Below are the code and all the weights of a small trained network. Each question names an input and a class and asks about switching units off, where a switched-off unit gives its printed mean instead of its output.

import numpy as np


def w(rows, s, z=0):
    codes = np.array(rows[::2]) - 128.0
    scale = np.full(codes.shape[1], s)
    scale[-1] = z or s
    return codes * scale


def f(y):
    return np.maximum(y, 0)


def log_softmax(a):
    a = a - a.max(-1, keepdims=True)
    return a - np.log(np.exp(a).sum(-1, keepdims=True))


def net(x, mask):
    res = np.array(x, float).reshape(1, 7) / 4 @ E
    y = f(res @ A[0][:, :-1].T + A[0][:, -1])
    res = res + np.where(mask, y, B[0][:, -1]) @ B[0][:, :-1]
    return log_softmax(res[-1] @ U[:, :-1].T + U[:, -1])


A, B = {}, {}
E = w([
[49,247,96,131,184,170],'x0',
[129,134,133,126,124,127],'x1',
[158,123,142,173,104,228],'x2',
[203,139,169,97,164,130],'x3',
[188,178,58,124,112,92],'x4',
[131,131,132,134,129,125],'x5',
[137,134,138,137,131,120],'x6',
],0.011)
A[0] = w([
[76,209,115,130,161,156,34],'neuron 0',
[109,168,133,144,103,129,254],'neuron 1',
[152,176,63,132,137,126,101],'neuron 2',
[104,126,194,121,191,160,154],'neuron 3',
[157,154,124,180,92,249,67],'neuron 4',
[158,166,88,129,121,132,79],'neuron 5',
[96,119,162,119,157,134,85],'neuron 6',
[178,148,83,158,77,108,80],'neuron 7',
[190,158,124,43,180,169,194],'neuron 8',
[68,129,193,144,152,138,73],'neuron 9',
[120,191,148,122,207,166,58],'neuron 10',
[65,140,74,188,61,118,152],'neuron 11',
[75,130,123,100,204,32,75],'neuron 12',
[111,98,148,155,176,142,59],'neuron 13',
[158,147,77,149,147,110,58],'neuron 14',
],0.013,0.0072)
B[0] = w([
[173,32,194,99,92,138,251],'neuron 0',
[73,80,50,177,158,28,246],'neuron 1',
[47,120,99,113,69,116,208],'neuron 2',
[65,137,92,163,104,97,218],'neuron 3',
[166,196,103,8,208,77,237],'neuron 4',
[74,128,134,120,83,179,174],'neuron 5',
[128,154,121,128,54,156,162],'neuron 6',
[51,72,149,86,116,164,200],'neuron 7',
[123,157,128,252,142,152,254],'neuron 8',
[72,125,71,114,70,177,194],'neuron 9',
[210,83,182,122,131,117,227],'neuron 10',
[196,179,169,234,147,187,249],'neuron 11',
[193,183,102,49,198,157,251],'neuron 12',
[83,118,138,97,84,164,149],'neuron 13',
[90,125,151,89,73,162,167],'neuron 14',
],0.016,0.0082)
U = w([
[126,181,116,23,147,150,68],'0',
[154,2,181,100,100,142,93],'1',
[23,145,122,90,43,174,38],'2',
[94,120,98,140,128,129,253],'3',
[114,178,147,203,131,157,78],'4',
[91,131,118,133,122,123,236],'5',
],0.009,0.0066)

Each question gives the input, the list of numbers given to net, and the class t.
The units are the neurons (one row each of A and B). Each row of codes is followed by its name. A weight is (code - 128) times the scale printed after its matrix; where a second scale follows, it is the last column's (A, B and U).
mask holds one flag per neuron, in row order. A switched-off neuron (its flag False) gives its mean, the last column of its row in B, instead of its output. The means were averaged over made-up inputs and are rounded, as every weight is.
A unit's drop is (log p(t) with every unit on - log p(t) with that unit switched off) / (log p(t) with every unit on - log p(t) with every unit switched off).
The circuit of an input: a set's keep is (log p(t) with only the set's units on - log p(t) with every unit switched off) / (log p(t) with every unit on - log p(t) with every unit switched off). Starting from the 12 units with the biggest drops (on a tie, the unit counted first), units are removed one at a time, each time the one whose removal leaves the highest keep (on an exact tie, the one counted first), for as long as the keep stays at least 0.8.
circuit, biggest first: the units of the circuit, biggest drop first
k most important neurons: the k neurons with the biggest drops, biggest first
drop of u: that unit's drop, to one decimal
input [-2,3,0,2,4,5,0], class 2: most important neuron => (neuron 11)
input [-7,0,-5,-8,6,7,-6], class 4: 4 most important neurons => (neuron 11; neuron 0; neuron 10; neuron 4)
input [-5,-3,1,-6,-1,-1,-4], class 4: 3 most important neurons => (neuron 0; neuron 11; neuron 10)
input [8,7,5,-2,-5,-6,4], class 1: 2 most important neurons => (neuron 0; neuron 10)
input [-4,3,6,-4,7,-4,0], class 2: 2 most important neurons => (neuron 7; neuron 12)
input [-5,5,-7,5,5,1,-3], class 0: 2 most important neurons => (neuron 12; neuron 1)
input [-7,7,8,1,3,-3,8], class 0: 2 most important neurons => (neuron 4; neuron 0)
input [-5,7,3,4,-3,-5,-8], class 3: 2 most important neurons => (neuron 0; neuron 10)
input [0,2,-7,8,4,6,-4], class 4: 3 most important neurons => (neuron 8; neuron 4; neuron 0)
input [0,0,6,-6,6,-2,5], class 0: 4 most important neurons => (neuron 4; neuron 8; neuron 3; neuron 9)
input [-3,0,-5,8,-5,-1,3], class 4: 2 most important neurons => (neuron 8; neuron 4)
input [6,-3,-5,-7,-2,-7,-3], class 4: 3 most important neurons => (neuron 11; neuron 4; neuron 7)
input [5,0,2,-3,-4,-7,-5], class 1: 3 most important neurons => (neuron 0; neuron 10; neuron 8)
input [5,-4,-6,-3,4,4,2], class 0: 2 most important neurons => (neuron 12; neuron 8)
input [-7,0,0,8,3,-7,-5], class 4: circuit, biggest first => (neuron 8)
input [-1,2,4,5,6,3,4], class 2: 3 most important neurons => (neuron 11; neuron 7; neuron 5)
input [3,-6,1,-1,6,7,-3], class 2: circuit, biggest first => (neuron 2; neuron 5)
input [8,8,7,5,5,-6,-7], class 1: drop of neuron 13 => 0.0
input [7,-4,2,2,5,4,6], class 1: drop of neuron 10 => 0.4
input [6,6,7,1,8,0,2], class 2: drop of neuron 14 => 0.6
input [1,-4,-6,6,-7,-3,7], class 2: circuit, biggest first => (neuron 9)
input [4,-8,6,-7,8,-7,-3], class 2: drop of neuron 5 => 0.8
